Below are the code and all the weights of a small trained network. Each question names an input and a class and asks about switching units off, where a switched-off unit gives its printed mean instead of its output.

import numpy as np


def w(rows, s, z=0):
    codes = np.array(rows[::2]) - 128.0
    scale = np.full(codes.shape[1], s)
    scale[-1] = z or s
    return codes * scale


def f(y):
    return np.maximum(y, 0)


def log_softmax(a):
    a = a - a.max(-1, keepdims=True)
    return a - np.log(np.exp(a).sum(-1, keepdims=True))


def net(x, mask):
    res = np.array(x, float).reshape(1, 5) / 4 @ E
    y = f(res @ A[0][:, :-1].T + A[0][:, -1])
    res = res + np.where(mask, y, B[0][:, -1]) @ B[0][:, :-1]
    return log_softmax(res[-1] @ U[:, :-1].T + U[:, -1])


A, B = {}, {}
E = w([
[67,92,71,210],'x0',
[51,2,83,87],'x1',
[158,131,94,123],'x2',
[209,70,176,183],'x3',
[100,130,160,132],'x4',
],0.0092)
A[0] = w([
[175,46,166,152,186],'N1',
[146,198,203,137,145],'N2',
[161,89,146,7,253],'N3',
[60,181,132,125,112],'N4',
[100,104,139,73,164],'N5',
[30,111,119,82,128],'N6',
[51,110,176,62,111],'N7',
[102,165,22,124,121],'N8',
[128,69,85,155,67],'N9',
[125,89,47,175,190],'N10',
[66,36,108,153,26],'N11',
[203,237,63,103,212],'N12',
[109,254,137,51,84],'N13',
[84,61,80,107,102],'N14',
[70,130,92,56,110],'N15',
[82,194,104,56,169],'N16',
[26,181,105,158,162],'N17',
[98,134,95,70,112],'N18',
[139,172,179,207,141],'N19',
[156,32,184,163,223],'N20',
],0.0098,0.0035)
B[0] = w([
[155,153,196,120,206],'N1',
[176,182,178,93,231],'N2',
[174,2,191,66,226],'N3',
[83,193,112,127,177],'N4',
[161,46,72,78,175],'N5',
[94,67,74,169,200],'N6',
[137,105,87,69,184],'N7',
[72,120,84,170,185],'N8',
[75,145,183,49,173],'N9',
[66,213,175,130,206],'N10',
[61,140,132,53,203],'N11',
[66,188,216,118,254],'N12',
[75,118,182,63,241],'N13',
[80,68,134,57,200],'N14',
[105,90,49,63,188],'N15',
[26,99,118,67,212],'N16',
[68,168,88,168,204],'N17',
[112,77,80,54,169],'N18',
[180,191,162,161,209],'N19',
[179,128,246,134,222],'N20',
],0.0064,0.0085)
U = w([
[93,140,158,86,253],'0',
[179,164,151,120,98],'1',
[132,85,73,73,53],'2',
[164,41,142,130,81],'3',
[60,216,82,212,144],'4',
[145,161,140,250,218],'5',
[84,97,50,136,51],'6',
],0.011,0.0035)

Each question gives the input, the list of numbers given to net, and the class t.
The units are the neurons (one row each of A and B). Each row of codes is followed by its name. A weight is (code - 128) times the scale printed after its matrix; where a second scale follows, it is the last column's (A, B and U).
mask holds one flag per neuron, in row order. A switched-off neuron (its flag False) gives its mean, the last column of its row in B, instead of its output. The means were averaged over made-up inputs and are rounded, as every weight is.
A unit's drop is (log p(t) with every unit on - log p(t) with that unit switched off) / (log p(t) with every unit on - log p(t) with every unit switched off).
The circuit of an input: a set's keep is (log p(t) with only the set's units on - log p(t) with every unit switched off) / (log p(t) with every unit on - log p(t) with every unit switched off). Starting from the 12 units with the biggest drops (on a tie, the unit counted first), units are removed one at a time, each time the one whose removal leaves the highest keep (on an exact tie, the one counted first), for as long as the keep stays at least 0.8.
circuit, biggest first: the units of the circuit, biggest drop first
top k neurons: the k neurons with the biggest drops, biggest first
drop of u: that unit's drop, to one decimal
input [1,-4,0,-8,5], class 4: circuit, biggest first	(N17 N3)
input [1,7,7,-5,-3], class 6: circuit, biggest first	(N8 N6)
input [5,-8,5,-2,7], class 4: circuit, biggest first	(N3 N17)
input [2,8,6,-7,3], class 6: circuit, biggest first	(N6)
input [4,5,-2,0,7], class 6: top 2 neurons	(N6 N12)
input [7,4,-2,8,0], class 0: top 2 neurons	(N11 N10)
input [-3,8,3,1,1], class 3: top 2 neurons	(N3 N20)
input [5,5,8,8,6], class 0: top 4 neurons	(N10 N11 N9 N3)
input [-8,5,0,-5,-3], class 2: drop of N3	0.0
input [4,4,5,-8,-7], class 6: drop of N8	0.1
input [-3,6,5,5,-8], class 3: drop of N3	0.3
